Below are the code and all the weights of a small trained network. Each question names an input and a target symbol and asks about switching units off, where a switched-off unit gives its printed mean instead of its output.

import numpy as np


def w(rows, s, z=0):
    codes = np.array(rows[::2]) - 128.0
    scale = np.full(codes.shape[1], s)
    scale[-1] = z or s
    return codes * scale


def norm(h):
    return h / np.sqrt((h * h).mean(-1, keepdims=True) + 1e-5)


def f(y):
    return np.maximum(y, 0)


def softmax(a):
    e = np.exp(a - a.max(-1, keepdims=True))
    return e / e.sum(-1, keepdims=True)


def log_softmax(a):
    a = a - a.max(-1, keepdims=True)
    return a - np.log(np.exp(a).sum(-1, keepdims=True))


def net(x, mask):
    ids = ['βζθλπτω'.index(c) for c in x.split()]
    T = len(ids)
    res = E[ids] + P[:T]
    u = 0
    for l in range(3):
        q, k, v = (norm(res) @ M[l].T for M in (Q, K, V))
        z = softmax(np.where(np.tri(T) > 0, q @ k.T / 3**0.5, -1e9)) @ v
        res = res + np.where(mask[u], z, O[l][:, -1]) @ O[l][:, :-1]
        u += 1
        y = f(norm(res) @ A[l][:, :-1].T + A[l][:, -1])
        res = res + np.where(mask[u : u + 4], y, B[l][:, -1]) @ B[l][:, :-1]
        u += 4
    return log_softmax(norm(res)[-1] @ U[:, :-1].T + U[:, -1])


Q, K, V, O, A, B = {}, {}, {}, {}, {}, {}
E = w([
[142,91,140,127,176,54,78,170,60,133,100,111],'β',
[106,217,39,141,23,168,249,155,180,125,113,18],'ζ',
[145,113,127,158,113,62,195,16,95,208,112,131],'θ',
[111,164,117,195,136,73,66,140,113,157,165,126],'λ',
[95,80,124,216,159,167,131,140,98,138,100,121],'π',
[153,93,209,136,117,113,132,147,132,54,122,147],'τ',
[18,136,179,127,143,104,188,137,162,125,57,136],'ω',
],0.019)
P = w([
[119,201,88,31,87,189,43,128,226,158,197,49],'0',
[112,198,97,95,191,132,154,128,181,156,64,82],'1',
[53,85,153,161,216,34,99,104,135,83,167,97],'2',
[112,50,102,183,2,126,109,196,127,143,166,132],'3',
[167,201,138,149,128,105,226,158,87,170,145,81],'4',
[142,152,98,169,164,104,214,176,118,64,51,181],'5',
[148,128,110,166,91,103,223,129,128,3,40,212],'6',
],0.0074)
Q[0] = w([
[127,105,147,208,3,104,130,162,91,138,100,185],'L0H1',
[90,139,159,96,145,15,153,99,214,155,107,127],'L0H1',
[149,224,202,166,147,105,252,219,47,232,117,138],'L0H1',
],0.006)
K[0] = w([
[134,101,110,194,172,138,254,161,95,163,58,114],'L0H1',
[124,88,130,180,161,227,125,104,158,142,174,71],'L0H1',
[76,55,213,178,135,69,134,95,82,117,165,164],'L0H1',
],0.0062)
V[0] = w([
[138,116,15,102,174,118,103,177,153,84,211,157],'L0H1',
[86,165,96,2,142,28,167,138,139,111,148,153],'L0H1',
[130,102,17,154,176,237,83,149,142,134,124,108],'L0H1',
],0.0053)
O[0] = w([
[49,55,89,120,122,222,73,166,142,124,126,70,13],'L0H1',
[70,156,164,107,122,100,50,52,154,193,106,62,2],'L0H1',
[171,150,143,147,197,75,134,127,157,153,123,7,120],'L0H1',
],0.012,0.0024)
A[0] = w([
[22,121,217,147,95,181,51,128,177,93,106,126,229],'L0N1',
[94,113,126,95,107,164,199,102,130,165,100,123,94],'L0N2',
[178,81,113,138,155,34,250,42,104,158,187,97,252],'L0N3',
[101,229,10,168,67,118,65,145,136,1,163,105,110],'L0N4',
],0.0062,0.0013)
B[0] = w([
[180,193,188,63,129,207,192,157,185,107,168,192,187],'L0N1',
[73,120,70,189,130,169,103,50,186,159,191,126,167],'L0N2',
[69,41,47,102,49,220,77,254,144,136,157,189,254],'L0N3',
[170,45,235,174,157,126,227,89,64,198,181,123,215],'L0N4',
],0.0081,0.0068)
Q[1] = w([
[124,61,99,193,127,118,187,180,159,58,80,138],'L1H1',
[87,102,162,76,253,190,87,147,182,223,174,108],'L1H1',
[94,175,142,111,27,163,143,61,212,107,183,200],'L1H1',
],0.0055)
K[1] = w([
[105,177,124,66,58,103,191,149,126,143,254,111],'L1H1',
[160,130,238,43,135,200,30,14,248,119,130,41],'L1H1',
[16,204,129,152,165,168,130,110,172,120,86,169],'L1H1',
],0.0051)
V[1] = w([
[31,161,100,197,159,194,186,230,125,82,68,191],'L1H1',
[193,104,37,42,134,241,3,74,98,139,60,221],'L1H1',
[205,124,54,59,135,214,188,66,199,156,88,62],'L1H1',
],0.0052)
O[1] = w([
[154,133,91,226,141,201,30,185,171,72,129,156,213],'L1H1',
[79,79,135,167,113,76,101,172,116,139,208,110,2],'L1H1',
[97,129,182,123,130,104,177,200,132,110,248,189,89],'L1H1',
],0.012,0.0061)
A[1] = w([
[210,114,103,128,128,175,228,122,76,131,118,176,254],'L1N1',
[186,67,51,96,156,142,174,153,25,110,119,106,86],'L1N2',
[137,177,65,105,102,130,147,83,129,166,169,149,162],'L1N3',
[165,148,135,68,141,123,181,117,30,71,183,255,136],'L1N4',
],0.0062,0.0025)
B[1] = w([
[141,88,177,151,52,124,70,84,129,83,116,64,255],'L1N1',
[160,145,90,123,120,117,136,165,107,145,23,90,174],'L1N2',
[108,57,144,179,171,81,61,105,38,118,204,142,157],'L1N3',
[141,159,228,132,2,59,147,175,73,114,76,94,172],'L1N4',
],0.0098,0.0094)
Q[2] = w([
[197,73,254,102,59,160,74,66,74,97,34,77],'L2H1',
[187,124,77,203,175,176,91,165,145,56,160,13],'L2H1',
[155,126,97,54,40,72,107,90,121,189,185,43],'L2H1',
],0.0054)
K[2] = w([
[95,80,89,173,82,183,129,186,193,108,4,102],'L2H1',
[160,91,139,2,121,169,183,137,248,104,123,221],'L2H1',
[49,111,128,93,206,169,157,37,143,107,107,95],'L2H1',
],0.005)
V[2] = w([
[253,170,138,152,139,2,87,96,147,101,185,136],'L2H1',
[171,100,111,149,87,147,115,149,103,231,157,82],'L2H1',
[115,132,81,114,109,121,117,166,98,123,38,97],'L2H1',
],0.008)
O[2] = w([
[161,72,147,144,168,210,84,109,4,165,133,74,16],'L2H1',
[112,97,103,146,113,87,110,118,104,74,99,151,251],'L2H1',
[88,94,67,112,79,224,133,125,130,160,89,83,212],'L2H1',
],0.014,0.0024)
A[2] = w([
[76,129,146,130,150,85,18,129,157,52,47,90,212],'L2N1',
[124,147,213,158,219,81,47,127,43,253,177,143,212],'L2N2',
[128,161,199,79,73,111,38,214,181,212,64,126,254],'L2N3',
[154,130,159,175,77,119,122,145,126,149,87,158,22],'L2N4',
],0.0063,0.00059)
B[2] = w([
[27,114,58,98,95,119,89,45,190,169,141,135,227],'L2N1',
[210,82,92,173,168,169,98,105,135,129,37,129,203],'L2N2',
[162,150,89,76,123,244,180,127,121,77,146,136,216],'L2N3',
[93,150,166,95,115,146,146,105,109,124,115,157,253],'L2N4',
],0.012,0.0054)
U = w([
[80,122,167,176,85,58,151,83,142,113,188,33,251],'β',
[122,106,255,81,81,134,137,193,55,106,108,118,77],'ζ',
[95,62,142,143,75,55,94,120,98,137,178,196,61],'θ',
[116,69,106,47,91,148,159,77,124,191,116,81,49],'λ',
[189,112,123,155,124,80,103,251,163,119,131,69,193],'π',
[170,90,161,207,185,140,137,55,57,126,107,147,150],'τ',
[172,185,95,123,152,161,126,56,199,157,194,237,136],'ω',
],0.0057,0.0015)

Each question gives the input, a string of symbols that net reads in full, and the target symbol t.
The units are the heads (3 rows each of Q, K, V and O) and the neurons (one row each of A and B). Each row of codes is followed by its name. A weight is (code - 128) times the scale printed after its matrix; where a second scale follows, it is the last column's (O, A, B and U).
mask holds one flag per unit, layer by layer, with each layer's heads first. A switched-off unit (its flag False) gives its mean, the last column of its rows in O or B, instead of its output. The means were averaged over made-up inputs and are rounded, as every weight is.
A unit's drop is (log p(t) with every unit on - log p(t) with that unit switched off) / (log p(t) with every unit on - log p(t) with every unit switched off).
The circuit of an input: a set's keep is (log p(t) with only the set's units on - log p(t) with every unit switched off) / (log p(t) with every unit on - log p(t) with every unit switched off). Starting from the 12 units with the biggest drops (on a tie, the unit counted first), units are removed one at a time, each time the one whose removal leaves the highest keep (on an exact tie, the one counted first), for as long as the keep stays at least 0.8.
circuit, biggest first: the units of the circuit, biggest drop first
k most important neurons: the k neurons with the biggest drops, biggest first
top k neurons in layer l: the k neurons of layer l with the biggest drops, biggest first
drop of u: that unit's drop, to one decimal
input τ ζ π ω θ ω π, target ω: circuit, biggest first -> (L1H1, L2H1)
input π λ τ, target π: 2 most important neurons -> (L0N3, L0N4)
input λ ζ ζ λ, target β: top 2 neurons in layer 1 -> (L1N1, L1N3)
input π λ λ, target π: most important neuron -> (L0N3)
input ω ζ λ, target τ: 2 most important neurons -> (L2N2, L0N3)
input τ τ β λ τ, target λ: circuit, biggest first -> (L1H1, L0N3, L2H1)
input ζ ω λ ω, target τ: 3 most important neurons -> (L0N3, L0N2, L0N1)
input τ π ω τ, target π: circuit, biggest first -> (L0H1, L0N4)
input β β π, target β: circuit, biggest first -> (L0H1, L1H1)
input β π ω θ, target π: circuit, biggest first -> (L0N3, L0H1, L1H1)
input λ ω β λ, target ω: circuit, biggest first -> (L2H1, L2N3)
input λ ζ ω θ, target θ: 3 most important neurons -> (L0N1, L1N3, L0N3)
input λ ω π, target λ: circuit, biggest first -> (L0N3, L1H1)
input π β β, target π: top 2 neurons in layer 0 -> (L0N3, L0N4)
input λ ω ω π β, target ω: circuit, biggest first -> (L2H1)
input ζ θ λ π π π π, target π: circuit, biggest first -> (L0H1, L1H1, L0N4)
input ζ ζ λ π ζ ζ λ, target ζ: 2 most important neurons -> (L0N4, L1N4)
input β λ π, target β: 4 most important neurons -> (L0N2, L0N3, L0N1, L1N3)
input λ λ τ λ, target ζ: top 3 neurons in layer 0 -> (L0N4, L0N1, L0N2)
input θ β λ θ θ π, target θ: 2 most important neurons -> (L0N3, L0N4)
input π β λ, target π: 2 most important neurons -> (L0N3, L1N1)
input λ π λ, target λ: 2 most important neurons -> (L0N4, L0N3)
input λ λ ω λ ζ β, target λ: 2 most important neurons -> (L0N3, L2N1)
input β ω π τ, target ω: 2 most important neurons -> (L0N4, L0N1)
input ζ λ ω λ, target ω: most important neuron -> (L2N3)
input ω λ λ, target τ: 2 most important neurons -> (L0N3, L2N2)
input θ ω π, target θ: top neuron in layer 1 -> (L1N1)
input β λ θ π ω ω π, target ω: drop of L1H1 -> 0.7
input β λ θ θ λ, target θ: drop of L0H1 -> 0.6
